Below are the code and all the weights of a small trained network. Each question names an input and a target symbol and asks about switching units off, where a switched-off unit gives its printed mean instead of its output.

import numpy as np


def w(rows, s, z=0):
    codes = np.array(rows[::2]) - 128.0
    scale = np.full(codes.shape[1], s)
    scale[-1] = z or s
    return codes * scale


def f(y):
    return np.maximum(y, 0)


def softmax(a):
    e = np.exp(a - a.max(-1, keepdims=True))
    return e / e.sum(-1, keepdims=True)


def log_softmax(a):
    a = a - a.max(-1, keepdims=True)
    return a - np.log(np.exp(a).sum(-1, keepdims=True))


def net(x, mask):
    ids = ['ΔΛΞΦΨβεζμπστω'.index(c) for c in x.split()]
    T = len(ids)
    res = E[ids] + P[:T]
    u = 0
    for l in range(3):
        r = res
        for j in range(2):
            rows = slice(3 * j, 3 * j + 3)
            q, k, v = (r @ M[l][rows].T for M in (Q, K, V))
            z = softmax(np.where(np.tri(T) > 0, q @ k.T / 3**0.5, -1e9)) @ v
            o = O[l][rows]
            res = res + np.where(mask[u + j], z, o[:, -1]) @ o[:, :-1]
        u += 2
        y = f(res @ A[l][:, :-1].T + A[l][:, -1])
        res = res + np.where(mask[u : u + 8], y, B[l][:, -1]) @ B[l][:, :-1]
        u += 8
    return log_softmax(res[-1] @ U[:, :-1].T + U[:, -1])


Q, K, V, O, A, B = {}, {}, {}, {}, {}, {}
E = w([
[38,80,170,183,134,137,112],'Δ',
[112,8,135,207,147,130,140],'Λ',
[116,118,148,88,92,158,200],'Ξ',
[79,168,165,97,98,83,160],'Φ',
[96,128,104,168,144,86,180],'Ψ',
[103,122,65,194,187,98,149],'β',
[97,144,146,212,86,133,174],'ε',
[87,174,51,183,155,84,97],'ζ',
[66,155,186,196,127,119,113],'μ',
[82,204,160,123,125,196,93],'π',
[209,154,113,134,237,199,133],'σ',
[143,105,200,143,93,63,149],'τ',
[161,104,50,204,122,181,81],'ω',
],0.017)
P = w([
[179,200,181,185,146,3,137],'0',
[95,195,155,166,177,77,144],'1',
[87,180,164,144,171,112,135],'2',
[83,149,158,139,165,139,120],'3',
[98,129,169,139,160,158,113],'4',
[138,152,158,143,148,142,124],'5',
[82,169,145,140,157,186,132],'6',
[124,116,161,149,133,193,112],'7',
[121,119,157,147,120,207,109],'8',
[165,133,140,152,101,199,112],'9',
[168,81,160,134,90,226,89],'10',
[183,121,127,129,85,212,118],'11',
],0.006)
Q[0] = w([
[143,64,150,35,143,87,51],'L0H1',
[195,166,175,164,144,112,79],'L0H1',
[66,115,213,253,177,176,213],'L0H1',
[27,134,75,108,96,109,193],'L0H2',
[153,162,64,140,148,246,195],'L0H2',
[164,216,46,149,239,156,91],'L0H2',
],0.0053)
K[0] = w([
[94,127,171,125,65,66,114],'L0H1',
[161,126,144,162,160,117,129],'L0H1',
[128,129,122,61,100,254,158],'L0H1',
[94,159,64,141,126,118,162],'L0H2',
[114,113,111,34,152,202,154],'L0H2',
[169,135,79,153,193,142,94],'L0H2',
],0.0098)
V[0] = w([
[19,155,226,196,60,94,165],'L0H1',
[166,45,21,145,253,127,48],'L0H1',
[103,162,145,63,41,10,125],'L0H1',
[121,150,88,11,192,224,183],'L0H2',
[154,195,172,128,89,183,115],'L0H2',
[93,168,199,211,148,121,146],'L0H2',
],0.0058)
O[0] = w([
[147,185,121,206,183,108,169,255],'L0H1',
[166,92,153,154,176,121,105,3],'L0H1',
[156,217,176,168,152,3,157,78],'L0H1',
[220,147,179,30,134,126,108,98],'L0H2',
[171,169,115,161,111,162,129,154],'L0H2',
[141,148,64,143,214,93,166,245],'L0H2',
],0.0066,0.0043)
A[0] = w([
[115,56,105,42,137,34,132,254],'L0N1',
[180,74,102,198,132,154,116,170],'L0N2',
[157,107,157,86,58,147,163,174],'L0N3',
[126,118,103,115,131,206,154,170],'L0N4',
[80,207,191,47,130,185,108,218],'L0N5',
[197,180,132,128,143,183,119,113],'L0N6',
[95,2,140,159,136,149,116,237],'L0N7',
[5,182,84,111,143,183,69,150],'L0N8',
],0.0066,0.0035)
B[0] = w([
[55,209,2,250,160,118,186,150],'L0N1',
[139,232,40,102,104,128,100,248],'L0N2',
[118,93,98,146,94,161,165,196],'L0N3',
[242,101,113,163,138,62,114,249],'L0N4',
[131,119,144,198,80,139,158,255],'L0N5',
[151,142,168,75,106,181,111,185],'L0N6',
[132,216,77,150,134,146,172,254],'L0N7',
[207,140,145,165,90,102,86,255],'L0N8',
],0.0071,0.0041)
Q[1] = w([
[159,250,40,203,117,145,121],'L1H1',
[97,190,23,186,194,162,177],'L1H1',
[64,124,207,42,125,98,127],'L1H1',
[94,131,58,108,176,160,105],'L1H2',
[162,225,66,176,63,147,81],'L1H2',
[66,131,135,48,189,86,2],'L1H2',
],0.0064)
K[1] = w([
[223,108,120,37,177,133,118],'L1H1',
[198,106,171,56,167,234,153],'L1H1',
[93,150,83,125,123,63,105],'L1H1',
[103,171,102,86,116,130,82],'L1H2',
[153,78,140,154,118,136,91],'L1H2',
[2,149,80,169,101,78,89],'L1H2',
],0.0088)
V[1] = w([
[74,202,191,128,73,132,72],'L1H1',
[140,66,126,126,210,37,118],'L1H1',
[6,172,65,211,119,99,151],'L1H1',
[47,224,58,68,48,156,198],'L1H2',
[200,189,140,149,254,95,35],'L1H2',
[86,161,21,66,54,34,114],'L1H2',
],0.0048)
O[1] = w([
[125,163,138,100,125,119,136,97],'L1H1',
[78,122,193,19,158,22,147,2],'L1H1',
[47,247,23,130,36,95,134,183],'L1H1',
[148,191,69,169,178,202,168,226],'L1H2',
[105,111,112,104,109,2,127,139],'L1H2',
[178,166,80,131,141,155,174,82],'L1H2',
],0.006,0.0051)
A[1] = w([
[67,168,107,170,131,134,161,139],'L1N1',
[86,86,203,138,143,158,223,201],'L1N2',
[132,244,117,75,43,208,132,173],'L1N3',
[153,86,161,176,159,73,106,254],'L1N4',
[76,100,128,76,42,149,237,207],'L1N5',
[155,160,90,88,79,9,5,153],'L1N6',
[187,193,166,89,1,77,200,100],'L1N7',
[134,86,140,227,146,76,28,171],'L1N8',
],0.0053,0.0036)
B[1] = w([
[61,171,136,223,186,64,83,240],'L1N1',
[202,169,61,149,248,88,128,166],'L1N2',
[178,138,129,196,178,166,73,255],'L1N3',
[148,213,59,226,133,71,154,160],'L1N4',
[133,107,75,195,119,162,237,182],'L1N5',
[197,224,224,56,246,172,237,151],'L1N6',
[73,98,185,147,3,169,152,174],'L1N7',
[240,221,176,174,163,154,156,182],'L1N8',
],0.005,0.0098)
Q[2] = w([
[112,116,55,240,232,173,151],'L2H1',
[98,83,155,28,99,116,104],'L2H1',
[151,85,169,111,137,140,170],'L2H1',
[150,174,114,223,91,94,99],'L2H2',
[152,192,60,229,174,179,254],'L2H2',
[120,97,149,28,111,119,103],'L2H2',
],0.0081)
K[2] = w([
[193,52,99,96,102,173,138],'L2H1',
[6,255,72,154,168,52,167],'L2H1',
[108,102,135,148,61,37,216],'L2H1',
[217,97,197,173,180,211,101],'L2H2',
[243,43,152,84,128,238,149],'L2H2',
[46,191,131,186,182,21,166],'L2H2',
],0.0068)
V[2] = w([
[54,110,126,145,191,111,162],'L2H1',
[71,120,184,145,94,146,153],'L2H1',
[70,171,66,109,118,85,86],'L2H1',
[146,198,180,145,143,131,89],'L2H2',
[149,161,76,77,92,192,254],'L2H2',
[117,148,116,175,42,121,28],'L2H2',
],0.0079)
O[2] = w([
[183,75,117,139,172,85,144,81],'L2H1',
[184,86,134,169,46,71,49,89],'L2H1',
[48,53,142,142,141,161,123,73],'L2H1',
[98,135,184,1,79,58,85,213],'L2H2',
[119,152,216,228,138,200,179,246],'L2H2',
[101,154,126,151,61,170,85,172],'L2H2',
],0.0084,0.013)
A[2] = w([
[177,110,255,138,93,217,180,94],'L2N1',
[128,164,39,104,164,102,99,110],'L2N2',
[132,154,101,177,122,77,152,228],'L2N3',
[154,97,117,178,177,173,196,146],'L2N4',
[88,178,126,146,166,156,156,252],'L2N5',
[87,73,91,134,220,117,151,20],'L2N6',
[148,229,115,70,172,226,118,57],'L2N7',
[236,124,93,102,90,61,105,14],'L2N8',
],0.0061,0.0022)
B[2] = w([
[117,148,78,114,191,56,67,238],'L2N1',
[190,40,226,105,119,135,93,154],'L2N2',
[163,159,129,148,86,209,105,210],'L2N3',
[179,139,159,104,66,78,73,229],'L2N4',
[183,76,212,44,195,204,21,250],'L2N5',
[163,59,192,65,96,169,79,136],'L2N6',
[1,57,135,159,180,77,206,238],'L2N7',
[166,94,59,192,129,187,196,151],'L2N8',
],0.0068,0.017)
U = w([
[98,126,130,133,145,104,79,83],'Δ',
[125,85,140,120,113,167,63,96],'Λ',
[198,155,201,140,107,184,138,166],'Ξ',
[91,147,179,135,115,118,143,3],'Φ',
[100,91,186,142,121,114,112,97],'Ψ',
[129,96,195,89,133,135,62,60],'β',
[74,156,39,193,138,116,122,61],'ε',
[137,206,144,44,189,88,112,181],'ζ',
[82,159,119,137,166,60,71,40],'μ',
[136,254,60,32,111,155,38,169],'π',
[125,108,170,113,78,167,140,207],'σ',
[91,135,133,161,116,89,174,255],'τ',
[72,181,129,74,154,216,149,144],'ω',
],0.0058,0.0029)

Each question gives the input, a string of symbols that net reads in full, and the target symbol t.
The units are the heads (3 rows each of Q, K, V and O) and the neurons (one row each of A and B). Each row of codes is followed by its name. A weight is (code - 128) times the scale printed after its matrix; where a second scale follows, it is the last column's (O, A, B and U).
mask holds one flag per unit, layer by layer, with each layer's heads first. A switched-off unit (its flag False) gives its mean, the last column of its rows in O or B, instead of its output. The means were averaged over made-up inputs and are rounded, as every weight is.
A unit's drop is (log p(t) with every unit on - log p(t) with that unit switched off) / (log p(t) with every unit on - log p(t) with every unit switched off).
top k neurons: the k neurons with the biggest drops, biggest first
top k neurons in layer l: the k neurons of layer l with the biggest drops, biggest first
which heads matter: for each layer, one digit per head in row order, 1 if its drop is at least 0.15 and else 0, layers parted by /
input Ξ Ξ π ω Λ Φ π π π Λ, target π: which heads matter : 00 / 00 / 01
input Δ π Ψ, target π: top 3 neurons : (L2N7, L0N8, L0N5)
input π Ξ σ Ξ ε ε ζ, target ζ: which heads matter : 00 / 10 / 10
input ε μ β σ ε Ξ ε Ξ β ε Φ, target ζ: which heads matter : 01 / 10 / 10
input ζ Λ π Δ, target π: which heads matter : 00 / 00 / 01
input Δ π μ, target π: top 2 neurons : (L2N7, L0N8)
input Λ Ξ Λ π β, target π: which heads matter : 00 / 00 / 01
input ζ τ β ω Ξ π τ μ, target π: which heads matter : 00 / 00 / 01
input τ μ τ Φ β Ξ Ξ ω τ, target ω: which heads matter : 00 / 10 / 10
input π Λ ε, target π: which heads matter : 00 / 00 / 01
input Ξ Ξ β σ Ξ Ξ π Λ Ψ, target ζ: which heads matter : 01 / 10 / 10
input ε σ Ξ ω Ξ π, target ζ: top 4 neurons : (L1N8, L1N4, L2N3, L1N7)
input μ β ω ε ε, target ω: which heads matter : 00 / 00 / 10
input ω ε Ξ ε ζ, target Ξ: which heads matter : 01 / 11 / 01
input σ μ Δ, target ζ: which heads matter : 00 / 10 / 11
input ω Ξ Δ Λ, target Ξ: which heads matter : 01 / 01 / 11
input π ω τ τ β μ, target ω: which heads matter : 10 / 00 / 10
input ω Λ ε β Ξ Ξ Ξ Φ, target Ξ: top neuron : (L1N5)
input Φ Φ Ξ Λ Ξ ε Ξ Ξ Λ ω π Φ, target π: top 2 neurons : (L0N8, L0N5)
input Ξ ε Δ, target Ξ: top 2 neurons in layer 0 : (L0N8, L0N2)
input Ξ Ψ Ξ π τ, target π: top 2 neurons : (L2N7, L0N8)
input β ε Ξ Ψ β, target Ξ: top 3 neurons in layer 2 : (L2N1, L2N7, L2N3)
input Φ Λ τ ζ Δ β ε, target ε: top neuron in layer 0 : (L0N4)
input π μ Ξ τ π β σ Ξ ζ ω, target ζ: top 2 neurons in layer 2 : (L2N3, L2N7)
input σ ε π μ π β Ξ Ξ π Ξ Φ, target ζ: top 2 neurons in layer 0 : (L0N6, L0N4)
input ε Ξ ω, target ω: top neuron in layer 1 : (L1N6)
input ω ω σ ε Ξ Ξ μ β, target ζ: top neuron in layer 0 : (L0N4)
input ω ζ Δ, target ω: top 2 neurons : (L0N2, L0N7)
